grid =
[[129 127  99 114 109 148 135 119]
 [129 128 129 127 128 127 126 128]
 [128 128 128 129 126 127 125 127]
 [103 150 143 147 116 127 136 119]
 [130 128 134 119 115 113 107 108]]
Rows and columns are numbered from 0.
The entry in the top-left corner -> 129
Give the top entry of the column that holds the largest entry.
127
The entry at row 0, column 2: 99
Give the entry in row 1 and column 0.
129
Give the bottom-right entry.
108
The entry in row 2 and column 0 is 128
Give the entry just left of the largest entry.
103
Give the bottom-left entry.
130
Give the entry just right of the largest entry.
143
Give the entry directly below the largest entry.
128
The entry directly below 147: 119
The bottom entry of the column that holds the smallest entry is 134
The top-right entry: 119
Give the entry at row 1, column 2.
129

[105 119 135 128 108 152 148]
Give the 3rd entry from the left.
Answer: 135
The first entry from the left -> 105
The maximum: 152

Read these off the array that follows. Counting starts at 0.
1) Read off the entry in the bottom-right corner.
2) Read off the entry at row 1, column 0.
3) Read off the entry in the top-right corner.
4) Read off the bottom-left entry.
5) Read off the entry directly below the largest entry.
6) Read off the entry in row 0 and column 0.
7) Read off the entry at row 0, column 2.
8) Read off the entry in row 0 and column 1.
[[124 139 145 130 123 127 134]
 [127 123 110 100 108 126 142]
 [135 125 131 127 119 106 102]
 [103 110 123 140 145 134 121]
 [139 146 135 123 128 136 133]
 [128 129 128 119 107 106 108]
 [158 135 122 123 133 139 132]
 [119 123 135 137 135 126 130]
 [135 123 122 133 139 134 128]
 [124 134 139 134 128 128 128]
 [130 130 118 108 103 110 126]
 [120 113 103 106 124 139 144]
 [139 134 126 131 129 121 111]
 [136 138 135 126 132 130 121]
 [109 104 106 124 138 148 134]
 [109 125 143 146 132 123 132]]
1) 132
2) 127
3) 134
4) 109
5) 119
6) 124
7) 145
8) 139

[[120 147 135 125 122 144 127 142 138]
 [118 148 136 126 121 139 126 141 140]
 [113 146 138 128 130 125 129 144 131]
 [114 146 139 128 129 124 129 143 132]
 [109 142 122 123 132 125 130 145 126]
 [105 139 118 130 119 127 133 156 130]
 [109 143 129 125 122 121 126 142 140]
 [121 149 145 126 126 138 125 138 140]
 [109 143 128 127 121 121 127 143 140]
 [114 145 133 129 120 134 128 145 138]]
The entry in the bottom-left corner is 114
Find the first entry of the smallest entry's row.
A: 105
Find the 2nd entry in reading order.
A: 147
Find the entry in the bottom-right corner.
A: 138
Find the entry just right of the largest entry.
A: 130
The 1st entry, reading row by row -> 120
Find the fifth entry from the end, reading row by row.
A: 120
The 3rd entry, reading row by row is 135
The top-right entry -> 138
The second largest entry: 149
Find the third largest entry.
A: 148
Find the bottom entry of the column that holds the largest entry.
A: 145
The entry just right of the smallest entry is 139
The maximum is 156
Find the entry directly below the largest entry.
A: 142
Find the smallest entry in the last column.
A: 126
The fifth entry, reading row by row: 122
The entry directly above 113: 118
The largest entry in the first column: 121
The entry just left of 124: 129
Find the 3rd entry on the diagonal from the top-right corner.
A: 129
Find the entry directly below the smallest entry.
A: 109
